Below is a small trained network, with its code and all its weights. Each question gives an input and a class and asks what happens when units are switched off, that is, made to give their printed mean instead of their output.

import numpy as np


def w(rows, s, z=0):
    codes = np.array(rows[::2]) - 128.0
    scale = np.full(codes.shape[1], s)
    scale[-1] = z or s
    return codes * scale


def norm(h):
    return h / np.sqrt((h * h).mean(-1, keepdims=True) + 1e-5)


def f(y):
    return np.maximum(y, 0)


def log_softmax(a):
    a = a - a.max(-1, keepdims=True)
    return a - np.log(np.exp(a).sum(-1, keepdims=True))


def net(x, mask):
    res = np.array(x, float).reshape(1, 6) / 4 @ E
    u = 0
    for l in range(2):
        y = f(norm(res) @ A[l][:, :-1].T + A[l][:, -1])
        res = res + np.where(mask[u : u + 6], y, B[l][:, -1]) @ B[l][:, :-1]
        u += 6
    return log_softmax(norm(res)[-1] @ U[:, :-1].T + U[:, -1])


A, B = {}, {}
E = w([
[1,167,140,29,157,148,93],'x0',
[113,138,209,133,86,169,83],'x1',
[16,210,61,141,7,99,132],'x2',
[36,158,126,94,108,26,148],'x3',
[129,151,133,12,147,87,175],'x4',
[162,148,148,46,110,79,92],'x5',
],0.0048)
A[0] = w([
[99,178,76,89,113,63,148,23],'0.n1',
[178,121,231,129,110,199,49,38],'0.n2',
[154,133,120,128,138,92,25,57],'0.n3',
[111,133,102,174,78,139,166,241],'0.n4',
[99,91,151,147,236,255,169,155],'0.n5',
[87,168,31,109,116,108,175,3],'0.n6',
],0.007,0.0024)
B[0] = w([
[73,169,168,101,85,163,244,195],'0.n1',
[53,210,39,112,148,2,128,214],'0.n2',
[91,203,187,67,94,114,166,150],'0.n3',
[203,104,184,61,159,148,126,216],'0.n4',
[120,47,181,152,2,120,2,254],'0.n5',
[92,203,60,112,53,41,232,193],'0.n6',
],0.006,0.0052)
A[1] = w([
[144,238,154,140,116,94,122,41],'1.n1',
[116,70,102,69,255,110,156,144],'1.n2',
[87,189,129,51,194,148,156,59],'1.n3',
[203,74,44,205,130,85,122,150],'1.n4',
[93,87,220,107,99,100,131,220],'1.n5',
[107,179,51,122,117,95,113,4],'1.n6',
],0.0083,0.0028)
B[1] = w([
[64,83,81,50,134,72,66,189],'1.n1',
[181,131,231,206,108,183,140,168],'1.n2',
[203,159,148,199,173,67,143,195],'1.n3',
[231,222,220,127,215,118,236,239],'1.n4',
[151,103,102,197,69,206,23,253],'1.n5',
[39,154,109,3,142,115,199,177],'1.n6',
],0.0072,0.0056)
U = w([
[65,199,78,58,64,78,216,178],'0',
[121,132,55,75,182,126,95,25],'1',
[110,83,168,152,66,170,52,239],'2',
[87,67,84,142,195,192,188,2],'3',
[247,174,200,165,167,127,212,219],'4',
],0.011,0.0053)

Each question gives the input, the list of numbers given to net, and the class t.
The units are the neurons (one row each of A and B). Each row of codes is followed by its name. A weight is (code - 128) times the scale printed after its matrix; where a second scale follows, it is the last column's (A, B and U).
mask holds one flag per neuron, layer by layer. A switched-off neuron (its flag False) gives its mean, the last column of its row in B, instead of its output. The means were averaged over made-up inputs and are rounded, as every weight is.
A unit's drop is (log p(t) with every unit on - log p(t) with that unit switched off) / (log p(t) with every unit on - log p(t) with every unit switched off).
The circuit of an input: a set's keep is (log p(t) with only the set's units on - log p(t) with every unit switched off) / (log p(t) with every unit on - log p(t) with every unit switched off). Starting from all 12 units, units are removed one at a time, each time the one whose removal leaves the highest keep (on an exact tie, the one counted first), for as long as the keep stays at least 0.8.
circuit, biggest first: the units of the circuit, biggest drop first
unit that matters most: the unit with the biggest drop
top k neurons: the k neurons with the biggest drops, biggest first
k most important neurons of layer l: the k neurons of layer l with the biggest drops, biggest first
drop of u: that unit's drop, to one decimal
input [2,-4,-2,-5,-4,2], class 2: unit that matters most : 0.n5
input [4,1,-3,-7,8,3], class 2: top 2 neurons : (0.n5 1.n4)
input [4,0,-2,-3,7,8], class 4: 2 most important neurons of layer 1 : (1.n3 1.n2)
input [-3,2,0,-6,3,7], class 1: 2 most important neurons of layer 1 : (1.n1 1.n4)
input [-5,8,-3,1,-7,5], class 0: top 2 neurons : (0.n2 0.n5)
input [-1,0,2,3,-4,-3], class 4: top 2 neurons : (0.n3 0.n1)
input [8,3,1,-6,-2,6], class 1: top 3 neurons : (0.n2 0.n6 0.n1)
input [3,-6,-4,6,4,-8], class 2: 2 most important neurons of layer 1 : (1.n4 1.n2)
input [5,0,-2,-4,7,1], class 2: 2 most important neurons of layer 1 : (1.n4 1.n5)
input [7,-5,-6,4,5,-3], class 2: 2 most important neurons of layer 1 : (1.n4 1.n5)
input [-1,7,-2,-1,4,6], class 1: 3 most important neurons of layer 0 : (0.n2 0.n6 0.n1)
input [0,0,-6,-3,4,6], class 2: top 2 neurons : (1.n4 0.n6)
input [6,-7,-5,-8,5,1], class 2: top 2 neurons : (0.n5 1.n4)
input [8,-7,-4,-3,5,-5], class 2: circuit, biggest first : (0.n5)
input [-3,2,8,-2,-5,-7], class 4: 2 most important neurons of layer 1 : (1.n5 1.n4)
input [-8,8,8,-6,0,5], class 0: 2 most important neurons of layer 1 : (1.n1 1.n5)
input [1,3,-3,4,6,2], class 4: drop of 1.n4 : -0.1
input [-3,-2,6,-3,-1,-8], class 4: drop of 0.n4 : 0.1
input [2,4,-2,-7,4,7], class 1: drop of 0.n6 : 0.2
input [-1,1,-2,-7,2,-6], class 2: top neuron : (0.n5)
